Below is a small trained network, with its code and all its weights. Each question gives an input and a class and asks what happens when units are switched off, that is, made to give their printed mean instead of their output.

import numpy as np


def w(rows, s, z=0):
    codes = np.array(rows[::2]) - 128.0
    scale = np.full(codes.shape[1], s)
    scale[-1] = z or s
    return codes * scale


def norm(h):
    return h / np.sqrt((h * h).mean(-1, keepdims=True) + 1e-5)


def f(y):
    return np.maximum(y, 0)


def log_softmax(a):
    a = a - a.max(-1, keepdims=True)
    return a - np.log(np.exp(a).sum(-1, keepdims=True))


def net(x, mask):
    res = np.array(x, float).reshape(1, 7) / 4 @ E
    u = 0
    for l in range(2):
        y = f(norm(res) @ A[l][:, :-1].T + A[l][:, -1])
        res = res + np.where(mask[u : u + 5], y, B[l][:, -1]) @ B[l][:, :-1]
        u += 5
    return log_softmax(norm(res)[-1] @ U[:, :-1].T + U[:, -1])


A, B = {}, {}
E = w([
[231,126,197,97,160,144,127,135,117,150],'x0',
[124,131,131,129,128,132,121,138,131,126],'x1',
[154,193,110,100,49,114,141,129,105,156],'x2',
[114,194,70,130,255,101,109,145,70,148],'x3',
[119,130,130,135,134,139,150,160,118,125],'x4',
[151,99,43,50,120,154,99,156,122,106],'x5',
[144,124,112,147,130,98,143,136,140,121],'x6',
],0.0081)
A[0] = w([
[115,159,145,62,57,76,179,138,103,138,37],'L0N1',
[114,50,113,138,171,136,125,129,159,82,78],'L0N2',
[126,59,154,157,214,139,129,106,109,58,1],'L0N3',
[206,107,187,70,161,108,119,176,143,162,38],'L0N4',
[202,54,22,1,140,161,171,153,114,47,34],'L0N5',
],0.0076,0.0036)
B[0] = w([
[138,109,142,54,153,80,150,146,156,100,179],'L0N1',
[91,109,173,1,113,96,135,112,156,164,191],'L0N2',
[89,107,169,80,155,56,115,161,120,174,203],'L0N3',
[139,92,63,160,112,179,188,95,90,223,218],'L0N4',
[111,157,151,202,113,128,56,149,100,105,253],'L0N5',
],0.013,0.0054)
A[1] = w([
[11,132,56,134,95,119,140,117,169,125,69],'L1N1',
[161,253,93,83,76,91,156,145,100,144,140],'L1N2',
[113,186,218,191,138,91,185,91,134,167,1],'L1N3',
[119,241,78,119,254,121,120,113,105,153,7],'L1N4',
[127,57,166,162,94,212,143,119,202,65,135],'L1N5',
],0.0098,0.0022)
B[1] = w([
[217,140,120,179,197,199,140,95,67,207,212],'L1N1',
[39,69,194,70,203,95,117,136,160,173,224],'L1N2',
[91,195,38,148,113,140,11,153,57,96,218],'L1N3',
[171,100,148,122,30,133,194,115,202,49,255],'L1N4',
[141,139,114,111,147,101,187,144,162,61,191],'L1N5',
],0.011,0.0076)
U = w([
[5,77,161,70,171,62,129,162,130,172,253],'0',
[82,157,95,182,113,133,7,185,78,68,245],'1',
[132,104,125,135,103,123,240,148,179,29,3],'2',
[156,104,95,184,166,171,193,124,80,242,34],'3',
],0.013,0.00064)

Each question gives the input, the list of numbers given to net, and the class t.
The units are the neurons (one row each of A and B). Each row of codes is followed by its name. A weight is (code - 128) times the scale printed after its matrix; where a second scale follows, it is the last column's (A, B and U).
mask holds one flag per neuron, layer by layer. A switched-off neuron (its flag False) gives its mean, the last column of its row in B, instead of its output. The means were averaged over made-up inputs and are rounded, as every weight is.
A unit's drop is (log p(t) with every unit on - log p(t) with that unit switched off) / (log p(t) with every unit on - log p(t) with every unit switched off).
The circuit of an input: a set's keep is (log p(t) with only the set's units on - log p(t) with every unit switched off) / (log p(t) with every unit on - log p(t) with every unit switched off). Starting from all 10 units, units are removed one at a time, each time the one whose removal leaves the highest keep (on an exact tie, the one counted first), for as long as the keep stays at least 0.8.
circuit, biggest first: the units of the circuit, biggest drop first
top k neurons: the k neurons with the biggest drops, biggest first
top k neurons in layer l: the k neurons of layer l with the biggest drops, biggest first
drop when u is switched off: that unit's drop, to one decimal
input [-4,5,-5,0,8,8,8], class 1: circuit, biggest first => (L0N5)
input [7,-6,-5,-5,-5,-2,4], class 3: top 3 neurons => (L0N4; L1N4; L1N2)
input [2,-2,7,6,-2,3,-6], class 0: top 2 neurons => (L1N2; L1N5)
input [6,-1,7,5,8,1,-4], class 0: top 3 neurons in layer 1 => (L1N2; L1N1; L1N5)
input [5,3,6,-6,6,-1,-7], class 0: top 2 neurons in layer 1 => (L1N4; L1N2)
input [6,7,6,-4,2,-3,-2], class 0: top 3 neurons => (L1N1; L1N2; L0N1)
input [4,2,6,-5,1,5,-4], class 0: top 3 neurons => (L1N2; L1N4; L0N1)
input [-7,8,2,-3,6,-6,6], class 3: top 2 neurons => (L1N1; L0N5)
input [-8,2,1,7,-5,-7,-6], class 3: top 4 neurons => (L1N1; L0N5; L0N3; L1N5)
input [-6,7,6,-6,5,1,3], class 0: top 2 neurons => (L0N1; L1N2)
input [-7,-2,-2,-2,5,-5,-7], class 3: top 2 neurons => (L1N1; L0N5)
input [7,1,2,8,-7,-3,6], class 2: top 2 neurons => (L1N4; L1N1)
input [-1,5,0,6,-7,-6,-7], class 1: top 2 neurons => (L1N3; L0N1)
input [4,-8,-4,-5,-8,4,-7], class 2: circuit, biggest first => (L1N5)
input [-7,5,-3,-4,5,-3,-1], class 3: top 2 neurons => (L1N1; L1N4)
input [2,-7,2,6,-6,5,-6], class 2: top 2 neurons => (L1N4; L1N3)
input [0,-3,-5,-4,0,-7,6], class 1: top 2 neurons => (L1N3; L1N2)
input [-7,-3,-3,8,-3,4,1], class 2: top 2 neurons => (L1N4; L0N4)
input [-5,2,5,-5,-5,-7,-3], class 1: top 2 neurons in layer 0 => (L0N4; L0N2)
input [-7,5,-1,-2,5,6,8], class 3: circuit, biggest first => (L1N1)
input [-6,8,-2,-5,7,-8,1], class 1: top 2 neurons in layer 1 => (L1N3; L1N4)
input [-2,-1,6,4,5,-7,-3], class 1: top 2 neurons in layer 0 => (L0N2; L0N3)
input [7,2,5,7,-8,-2,7], class 2: top 2 neurons in layer 0 => (L0N2; L0N3)
input [1,6,0,4,3,3,2], class 2: top 3 neurons in layer 1 => (L1N4; L1N3; L1N1)
input [-3,-2,-1,-5,0,6,2], class 1: drop when L0N5 is switched off => 2.8
input [1,-5,-2,8,-6,3,2], class 2: drop when L1N4 is switched off => 0.9
input [-8,-8,3,5,-6,0,-4], class 3: drop when L1N1 is switched off => 1.8
